Here is a tiny trained network, its code and every weight. The questions are about switching its units off for an input and a class, where a switched-off unit gives its printed mean instead of its output.

import numpy as np


def w(rows, s, z=0):
    codes = np.array(rows[::2]) - 128.0
    scale = np.full(codes.shape[1], s)
    scale[-1] = z or s
    return codes * scale


def f(y):
    return np.maximum(y, 0)


def log_softmax(a):
    a = a - a.max(-1, keepdims=True)
    return a - np.log(np.exp(a).sum(-1, keepdims=True))


def net(x, mask):
    res = np.array(x, float).reshape(1, 4) / 4 @ E
    y = f(res @ A[0][:, :-1].T + A[0][:, -1])
    res = res + np.where(mask, y, B[0][:, -1]) @ B[0][:, :-1]
    return log_softmax(res[-1] @ U[:, :-1].T + U[:, -1])


A, B = {}, {}
E = w([
[80,237,241,19],'x0',
[71,3,226,179],'x1',
[5,133,56,192],'x2',
[200,239,238,232],'x3',
],0.0043)
A[0] = w([
[90,175,172,87,155],'N1',
[145,130,94,69,134],'N2',
[138,175,165,113,172],'N3',
[121,161,79,159,95],'N4',
[122,182,161,114,126],'N5',
[114,107,123,119,114],'N6',
[102,201,172,108,103],'N7',
[150,156,77,79,116],'N8',
[182,195,172,172,99],'N9',
[163,142,36,153,180],'N10',
[116,92,182,195,80],'N11',
[173,79,11,194,139],'N12',
[170,97,133,73,51],'N13',
[204,231,174,156,176],'N14',
[63,118,105,107,3],'N15',
[153,133,72,149,159],'N16',
[178,183,158,157,137],'N17',
[183,142,118,157,163],'N18',
[164,180,43,41,100],'N19',
[145,83,102,156,75],'N20',
[154,62,93,171,75],'N21',
[139,146,100,102,102],'N22',
[149,153,104,58,217],'N23',
[158,165,151,143,111],'N24',
[118,69,136,73,180],'N25',
[253,85,188,98,130],'N26',
],0.014,0.0024)
B[0] = w([
[191,209,65,120,210],'N1',
[159,175,172,151,185],'N2',
[175,142,155,156,196],'N3',
[89,135,96,108,161],'N4',
[181,125,122,156,189],'N5',
[159,126,119,100,148],'N6',
[181,167,103,167,206],'N7',
[165,130,130,175,191],'N8',
[143,180,181,68,211],'N9',
[51,188,98,154,200],'N10',
[174,114,214,164,183],'N11',
[145,228,2,168,237],'N12',
[110,164,189,104,165],'N13',
[123,207,171,32,255],'N14',
[172,121,41,46,164],'N15',
[78,162,110,148,173],'N16',
[132,182,162,77,200],'N17',
[120,182,91,106,169],'N18',
[181,161,144,220,237],'N19',
[163,123,108,158,167],'N20',
[165,119,96,180,187],'N21',
[137,127,130,157,160],'N22',
[186,189,167,144,215],'N23',
[144,155,150,98,173],'N24',
[190,116,155,69,194],'N25',
[59,42,86,35,222],'N26',
],0.034,0.0079)
U = w([
[93,81,254,204,14],'0',
[125,39,119,71,72],'1',
[167,145,251,19,228],'2',
[78,8,223,73,5],'3',
[187,153,130,237,186],'4',
[60,173,95,86,85],'5',
],0.0062,0.0021)

Each question gives the input, the list of numbers given to net, and the class t.
The units are the neurons (one row each of A and B). Each row of codes is followed by its name. A weight is (code - 128) times the scale printed after its matrix; where a second scale follows, it is the last column's (A, B and U).
mask holds one flag per neuron, in row order. A switched-off neuron (its flag False) gives its mean, the last column of its row in B, instead of its output. The means were averaged over made-up inputs and are rounded, as every weight is.
A unit's drop is (log p(t) with every unit on - log p(t) with that unit switched off) / (log p(t) with every unit on - log p(t) with every unit switched off).
k most important neurons: the k neurons with the biggest drops, biggest first
drop when u is switched off: that unit's drop, to one decimal
input [-4,-1,-1,5], class 5: most important neuron -> N25
input [7,3,2,-2], class 4: 3 most important neurons -> N14; N26; N9
input [-1,0,-1,0], class 5: 2 most important neurons -> N19; N11
input [4,-6,-8,-5], class 4: 2 most important neurons -> N19; N8
input [5,-1,3,-7], class 4: 3 most important neurons -> N14; N26; N9
input [-8,7,-7,1], class 1: 2 most important neurons -> N26; N19
input [-6,-1,8,-4], class 5: 2 most important neurons -> N19; N10
input [-6,-4,8,3], class 5: 3 most important neurons -> N19; N10; N4
input [7,-3,8,4], class 2: 2 most important neurons -> N14; N12
input [-2,-1,-6,-2], class 5: drop when N17 is switched off -> 0.1
input [-7,1,-3,-2], class 5: drop when N23 is switched off -> 0.5
input [8,1,1,-4], class 4: drop when N14 is switched off -> 0.5
